Below is a small trained network, with its code and all its weights. Each question gives an input and a class and asks what happens when units are switched off, that is, made to give their printed mean instead of their output.

import numpy as np


def w(rows, s, z=0):
    codes = np.array(rows[::2]) - 128.0
    scale = np.full(codes.shape[1], s)
    scale[-1] = z or s
    return codes * scale


def f(y):
    return y / 2 * (1 + np.tanh(0.7978845608 * (y + 0.044715 * y**3)))


def log_softmax(a):
    a = a - a.max(-1, keepdims=True)
    return a - np.log(np.exp(a).sum(-1, keepdims=True))


def net(x, mask):
    res = np.array(x, float).reshape(1, 4) / 4 @ E
    y = f(res @ A[0][:, :-1].T + A[0][:, -1])
    res = res + np.where(mask, y, B[0][:, -1]) @ B[0][:, :-1]
    return log_softmax(res[-1] @ U[:, :-1].T + U[:, -1])


A, B = {}, {}
E = w([
[178,23,117],'x0',
[16,84,148],'x1',
[101,141,8],'x2',
[128,128,128],'x3',
],0.017)
A[0] = w([
[168,150,166,208],'n1',
[82,139,83,110],'n2',
[115,49,139,148],'n3',
[98,216,144,251],'n4',
[178,103,143,134],'n5',
[111,189,38,118],'n6',
[112,132,21,160],'n7',
[128,167,206,175],'n8',
[107,150,113,114],'n9',
[173,164,79,151],'n10',
[142,153,137,212],'n11',
[87,111,106,113],'n12',
[69,101,136,157],'n13',
[174,2,101,169],'n14',
[74,111,69,108],'n15',
[30,80,146,184],'n16',
[95,99,187,140],'n17',
[87,94,95,115],'n18',
[122,98,36,107],'n19',
[120,70,164,144],'n20',
[68,129,161,144],'n21',
[204,165,114,235],'n22',
[165,84,170,133],'n23',
],0.02,0.013)
B[0] = w([
[184,199,118,201],'n1',
[63,111,101,178],'n2',
[180,112,189,195],'n3',
[47,228,104,249],'n4',
[240,129,134,179],'n5',
[59,86,66,218],'n6',
[26,61,2,228],'n7',
[122,219,118,219],'n8',
[60,117,103,151],'n9',
[138,117,22,190],'n10',
[142,184,95,178],'n11',
[66,97,138,162],'n12',
[58,106,168,191],'n13',
[238,26,145,254],'n14',
[63,68,110,189],'n15',
[45,119,251,238],'n16',
[95,166,201,192],'n17',
[77,75,150,172],'n18',
[142,35,94,202],'n19',
[162,100,192,187],'n20',
[55,155,179,191],'n21',
[212,145,30,230],'n22',
[219,126,159,192],'n23',
],0.011,0.025)
U = w([
[136,245,116,156],'0',
[78,148,45,132],'1',
[199,141,146,246],'2',
[142,45,73,107],'3',
[63,199,202,151],'4',
[21,113,126,111],'5',
[129,97,239,95],'6',
[84,10,155,3],'7',
],0.013,0.0045)

Each question gives the input, the list of numbers given to net, and the class t.
The units are the neurons (one row each of A and B). Each row of codes is followed by its name. A weight is (code - 128) times the scale printed after its matrix; where a second scale follows, it is the last column's (A, B and U).
mask holds one flag per neuron, in row order. A switched-off neuron (its flag False) gives its mean, the last column of its row in B, instead of its output. The means were averaged over made-up inputs and are rounded, as every weight is.
A unit's drop is (log p(t) with every unit on - log p(t) with that unit switched off) / (log p(t) with every unit on - log p(t) with every unit switched off).
unit that matters most: the unit with the biggest drop
k most important neurons: the k neurons with the biggest drops, biggest first
drop when u is switched off: that unit's drop, to one decimal
input [7,1,8,2], class 7: unit that matters most -> n22
input [1,8,-8,6], class 6: 2 most important neurons -> [n4 n20]
input [1,8,7,-1], class 7: 3 most important neurons -> [n19 n4 n8]
input [-7,1,-7,6], class 4: 2 most important neurons -> [n22 n21]
input [4,4,0,8], class 6: 2 most important neurons -> [n7 n6]
input [1,-3,5,8], class 3: 3 most important neurons -> [n4 n19 n8]
input [6,8,0,6], class 6: 3 most important neurons -> [n7 n16 n3]
input [4,3,0,0], class 6: 2 most important neurons -> [n7 n6]
input [1,0,5,1], class 3: 3 most important neurons -> [n4 n16 n19]
input [0,-1,-1,-4], class 0: drop when n14 is switched off -> 0.3
input [2,8,5,-5], class 7: drop when n6 is switched off -> 0.0
input [0,8,-5,-7], class 4: drop when n14 is switched off -> 0.4
